Below is a small trained network, with its code and all its weights. Each question gives an input and a target symbol and asks what happens when units are switched off, that is, made to give their printed mean instead of their output.

import numpy as np


def w(rows, s, z=0):
    codes = np.array(rows[::2]) - 128.0
    scale = np.full(codes.shape[1], s)
    scale[-1] = z or s
    return codes * scale


def norm(h):
    return h / np.sqrt((h * h).mean(-1, keepdims=True) + 1e-5)


def f(y):
    return y / 2 * (1 + np.tanh(0.7978845608 * (y + 0.044715 * y**3)))


def softmax(a):
    e = np.exp(a - a.max(-1, keepdims=True))
    return e / e.sum(-1, keepdims=True)


def log_softmax(a):
    a = a - a.max(-1, keepdims=True)
    return a - np.log(np.exp(a).sum(-1, keepdims=True))


def net(x, mask):
    ids = ['ΛΨΩαεμξ'.index(c) for c in x.split()]
    T = len(ids)
    res = E[ids] + P[:T]
    r = norm(res)
    for j in range(2):
        rows = slice(3 * j, 3 * j + 3)
        q, k, v = (r @ M[0][rows].T for M in (Q, K, V))
        z = softmax(np.where(np.tri(T) > 0, q @ k.T / 3**0.5, -1e9)) @ v
        o = O[0][rows]
        res = res + np.where(mask[j], z, o[:, -1]) @ o[:, :-1]
    y = f(norm(res) @ A[0][:, :-1].T + A[0][:, -1])
    res = res + np.where(mask[2:18], y, B[0][:, -1]) @ B[0][:, :-1]
    return log_softmax(norm(res)[-1] @ U[:, :-1].T + U[:, -1])


Q, K, V, O, A, B = {}, {}, {}, {}, {}, {}
E = w([
[86,116,89],'Λ',
[111,142,82],'Ψ',
[155,234,2],'Ω',
[114,99,99],'α',
[89,176,6],'ε',
[248,228,80],'μ',
[135,48,212],'ξ',
],0.0097)
P = w([
[121,169,236],'0',
[113,93,123],'1',
[117,163,231],'2',
[149,193,166],'3',
[253,163,140],'4',
[40,123,90],'5',
],0.0051)
Q[0] = w([
[247,117,129],'H0',
[65,134,171],'H0',
[77,84,99],'H0',
[139,133,136],'H1',
[121,123,164],'H1',
[80,66,90],'H1',
],0.011)
K[0] = w([
[72,1,21],'H0',
[104,199,128],'H0',
[197,154,114],'H0',
[212,147,105],'H1',
[133,158,102],'H1',
[44,91,82],'H1',
],0.0081)
V[0] = w([
[54,254,103],'H0',
[18,61,107],'H0',
[192,170,183],'H0',
[145,141,36],'H1',
[80,215,114],'H1',
[35,209,126],'H1',
],0.0078)
O[0] = w([
[180,105,58,251],'H0',
[15,88,27,227],'H0',
[202,155,179,77],'H0',
[231,148,173,118],'H1',
[158,124,136,196],'H1',
[114,81,2,250],'H1',
],0.0061,0.0032)
A[0] = w([
[193,126,181,169],'N0',
[166,239,103,170],'N1',
[100,218,119,153],'N2',
[98,158,145,125],'N3',
[86,59,91,227],'N4',
[116,100,113,18],'N5',
[186,170,137,251],'N6',
[106,174,92,197],'N7',
[172,162,112,63],'N8',
[148,176,92,193],'N9',
[112,62,169,77],'N10',
[82,183,127,222],'N11',
[103,168,95,93],'N12',
[133,67,169,90],'N13',
[247,58,61,177],'N14',
[152,101,125,68],'N15',
],0.013,0.0025)
B[0] = w([
[171,253,65,136],'N0',
[187,188,145,176],'N1',
[140,119,180,148],'N2',
[132,73,127,123],'N3',
[102,120,183,254],'N4',
[121,108,112,135],'N5',
[166,231,179,151],'N6',
[208,111,151,189],'N7',
[130,179,104,138],'N8',
[128,69,171,180],'N9',
[144,149,121,136],'N10',
[218,76,146,157],'N11',
[177,204,144,162],'N12',
[124,193,164,129],'N13',
[201,80,163,248],'N14',
[131,52,86,126],'N15',
],0.005,0.0083)
U = w([
[84,121,71,255],'Λ',
[183,64,111,111],'Ψ',
[132,217,123,51],'Ω',
[111,66,117,161],'α',
[117,151,5,96],'ε',
[175,178,175,92],'μ',
[117,126,230,105],'ξ',
],0.013,0.0051)

Each question gives the input, a string of symbols that net reads in full, and the target symbol t.
The units are the heads (3 rows each of Q, K, V and O) and the neurons (one row each of A and B). Each row of codes is followed by its name. A weight is (code - 128) times the scale printed after its matrix; where a second scale follows, it is the last column's (O, A, B and U).
mask holds one flag per unit, heads first, then neurons. A switched-off unit (its flag False) gives its mean, the last column of its rows in O or B, instead of its output. The means were averaged over made-up inputs and are rounded, as every weight is.
A unit's drop is (log p(t) with every unit on - log p(t) with that unit switched off) / (log p(t) with every unit on - log p(t) with every unit switched off).
The circuit of an input: a set's keep is (log p(t) with only the set's units on - log p(t) with every unit switched off) / (log p(t) with every unit on - log p(t) with every unit switched off). Starting from the 12 units with the biggest drops (on a tie, the unit counted first), units are removed one at a time, each time the one whose removal leaves the highest keep (on an exact tie, the one counted first), for as long as the keep stays at least 0.8.
circuit, biggest first: the units of the circuit, biggest drop first
top k neurons: the k neurons with the biggest drops, biggest first
heads that matter: for each layer, one digit per head in row order, 1 if its drop is at least 0.15 and else 0, layers parted by /
drop of u: that unit's drop, to one decimal
input Ω α Λ ξ Λ, target Λ: circuit, biggest first -> [H0]
input α μ Λ ε α, target μ: top 2 neurons -> [N6 N0]
input Λ α ξ Λ, target Λ: circuit, biggest first -> [N14 H0]
input α μ Ω ε α Ω, target μ: heads that matter -> 10
input ε Ψ ε, target Ψ: circuit, biggest first -> [H1 N9]
input ε Ψ Ψ Λ Λ Λ, target Ψ: heads that matter -> 11
input α Λ α, target Λ: heads that matter -> 00
input ξ ε μ Λ, target μ: heads that matter -> 10
input α ξ Ω Ψ μ ε, target μ: circuit, biggest first -> [H0 N1]
input Ψ ξ α ξ α, target ξ: heads that matter -> 11
input α μ ε Ω α ξ, target μ: heads that matter -> 10
input ξ α ξ α α, target Λ: top 2 neurons -> [N14 N9]
input α ε Λ Ψ α Ψ, target Ψ: heads that matter -> 10
input ε Ψ μ Λ α α, target μ: circuit, biggest first -> [H0]
input ξ Ω Ω α ε, target μ: drop of N1 -> 0.1
input ε ε Ω Λ Ψ Ψ, target Ψ: drop of N14 -> 0.2
input α μ α Λ, target μ: drop of N12 -> 0.0
